Below are the code and all the weights of a small trained network. Each question names an input and a target symbol and asks about switching units off, where a switched-off unit gives its printed mean instead of its output.

import numpy as np


def w(rows, s, z=0):
    codes = np.array(rows[::2]) - 128.0
    scale = np.full(codes.shape[1], s)
    scale[-1] = z or s
    return codes * scale


def norm(h):
    return h / np.sqrt((h * h).mean(-1, keepdims=True) + 1e-5)


def f(y):
    return np.maximum(y, 0)


def softmax(a):
    e = np.exp(a - a.max(-1, keepdims=True))
    return e / e.sum(-1, keepdims=True)


def log_softmax(a):
    a = a - a.max(-1, keepdims=True)
    return a - np.log(np.exp(a).sum(-1, keepdims=True))


def net(x, mask):
    ids = ['ΔΠΩβζημψ'.index(c) for c in x.split()]
    T = len(ids)
    res = E[ids] + P[:T]
    r = norm(res)
    for j in range(2):
        rows = slice(3 * j, 3 * j + 3)
        q, k, v = (r @ M[0][rows].T for M in (Q, K, V))
        z = softmax(np.where(np.tri(T) > 0, q @ k.T / 3**0.5, -1e9)) @ v
        o = O[0][rows]
        res = res + np.where(mask[j], z, o[:, -1]) @ o[:, :-1]
    y = f(norm(res) @ A[0][:, :-1].T + A[0][:, -1])
    res = res + np.where(mask[2:14], y, B[0][:, -1]) @ B[0][:, :-1]
    return log_softmax(norm(res)[-1] @ U[:, :-1].T + U[:, -1])


Q, K, V, O, A, B = {}, {}, {}, {}, {}, {}
E = w([
[138,187,126,147],'Δ',
[103,112,238,58],'Π',
[99,147,204,116],'Ω',
[107,92,184,111],'β',
[193,101,160,160],'ζ',
[89,85,183,212],'η',
[104,90,177,151],'μ',
[142,154,181,8],'ψ',
],0.016)
P = w([
[127,156,1,71],'0',
[119,84,241,66],'1',
[127,83,254,82],'2',
[137,90,248,80],'3',
[127,110,215,90],'4',
[137,107,219,98],'5',
[134,104,214,101],'6',
[139,105,214,115],'7',
[138,123,208,134],'8',
[155,120,198,115],'9',
[146,127,200,123],'10',
[149,133,194,121],'11',
[168,135,189,126],'12',
[155,144,205,129],'13',
],0.0075)
Q[0] = w([
[189,129,227,112],'H1',
[141,121,55,156],'H1',
[129,82,71,106],'H1',
[87,198,181,108],'H2',
[149,144,8,148],'H2',
[71,135,203,113],'H2',
],0.016)
K[0] = w([
[28,99,6,80],'H1',
[196,56,185,142],'H1',
[150,115,191,100],'H1',
[161,205,91,169],'H2',
[3,95,116,22],'H2',
[245,176,169,168],'H2',
],0.011)
V[0] = w([
[141,51,116,151],'H1',
[89,152,117,212],'H1',
[164,190,145,186],'H1',
[8,196,137,135],'H2',
[79,38,99,113],'H2',
[63,129,129,90],'H2',
],0.016)
O[0] = w([
[101,140,33,96,144],'H1',
[133,17,111,82,79],'H1',
[211,70,242,30,9],'H1',
[38,96,180,160,54],'H2',
[103,192,11,98,56],'H2',
[86,168,136,157,77],'H2',
],0.012,0.011)
A[0] = w([
[193,70,104,210,138],'N1',
[82,199,138,51,76],'N2',
[152,159,159,72,193],'N3',
[101,33,97,70,148],'N4',
[87,133,152,193,28],'N5',
[66,158,60,197,194],'N6',
[106,71,185,191,254],'N7',
[146,84,124,89,113],'N8',
[48,221,151,10,9],'N9',
[172,76,94,199,140],'N10',
[167,3,115,52,102],'N11',
[147,206,143,176,3],'N12',
],0.012,0.004)
B[0] = w([
[118,142,169,81,176],'N1',
[70,82,172,85,142],'N2',
[171,70,146,161,166],'N3',
[77,162,133,137,151],'N4',
[162,85,74,152,167],'N5',
[189,61,153,80,254],'N6',
[141,51,20,151,212],'N7',
[112,180,148,132,147],'N8',
[94,6,158,62,140],'N9',
[136,114,132,21,168],'N10',
[83,248,152,106,175],'N11',
[46,178,157,113,168],'N12',
],0.011,0.01)
U = w([
[136,2,186,174,189],'Δ',
[101,71,184,101,39],'Π',
[78,176,192,191,137],'Ω',
[72,154,132,156,52],'β',
[216,166,115,85,252],'ζ',
[96,48,20,128,186],'η',
[48,189,53,201,80],'μ',
[19,120,177,9,92],'ψ',
],0.0066,0.0023)

Each question gives the input, a string of symbols that net reads in full, and the target symbol t.
The units are the heads (3 rows each of Q, K, V and O) and the neurons (one row each of A and B). Each row of codes is followed by its name. A weight is (code - 128) times the scale printed after its matrix; where a second scale follows, it is the last column's (O, A, B and U).
mask holds one flag per unit, heads first, then neurons. A switched-off unit (its flag False) gives its mean, the last column of its rows in O or B, instead of its output. The means were averaged over made-up inputs and are rounded, as every weight is.
A unit's drop is (log p(t) with every unit on - log p(t) with that unit switched off) / (log p(t) with every unit on - log p(t) with every unit switched off).
The circuit of an input: a set's keep is (log p(t) with only the set's units on - log p(t) with every unit switched off) / (log p(t) with every unit on - log p(t) with every unit switched off). Starting from the 12 units with the biggest drops (on a tie, the unit counted first), units are removed one at a time, each time the one whose removal leaves the highest keep (on an exact tie, the one counted first), for as long as the keep stays at least 0.8.
circuit, biggest first: the units of the circuit, biggest drop first
most important unit: the unit with the biggest drop
k most important neurons: the k neurons with the biggest drops, biggest first
which heads matter: for each layer, one digit per head in row order, 1 if its drop is at least 0.15 and else 0, layers parted by /
drop of u: that unit's drop, to one decimal
input μ μ β, target η: most important unit -> H1
input ψ μ μ Ω η ψ ψ η Ω ψ Δ μ Ω, target Δ: which heads matter -> 01
input η β Π Π η μ ζ ψ η ψ β, target ψ: 2 most important neurons -> N11, N4
input μ μ η, target η: which heads matter -> 00
input Δ μ μ β ψ η η μ η ψ Ω, target Δ: which heads matter -> 11
input μ Ω η β Δ, target Δ: which heads matter -> 01
input μ Ω β ψ μ Ω ψ ζ ζ β, target ζ: which heads matter -> 01
input ψ ζ μ ψ ψ ψ μ η μ ψ Δ ψ, target Δ: 2 most important neurons -> N7, N11
input η Ω Δ μ ζ μ μ ζ μ Ω, target ψ: circuit, biggest first -> H1, N11
input η β μ μ μ ψ ψ ψ μ η η ζ, target ψ: circuit, biggest first -> H1, N11
input μ ζ Π μ Ω β μ β Ω, target ζ: 2 most important neurons -> N7, N6
input μ μ μ, target η: 2 most important neurons -> N6, N11
input Δ ψ β ψ β ψ ψ μ η Ω ψ, target Δ: circuit, biggest first -> H2, N7
input μ ψ Ω μ μ Δ μ ψ, target η: circuit, biggest first -> H1
input β μ μ, target μ: which heads matter -> 10
input ζ ψ μ ζ Δ η β η Π ψ Π, target ζ: which heads matter -> 01
input μ Π β, target η: 3 most important neurons -> N6, N11, N12
input β ψ μ μ ψ Π μ Π μ η μ μ η, target μ: drop of H2 -> 0.1
input ζ β β, target ζ: drop of H2 -> 0.7
input η μ ψ Ω ψ Δ η ζ η μ ζ Δ μ β, target ψ: most important neuron -> N11
input η μ ψ β ψ μ Ω μ Π η, target ψ: drop of N11 -> 0.2
input η Δ η η ζ η, target ψ: drop of N4 -> 0.1
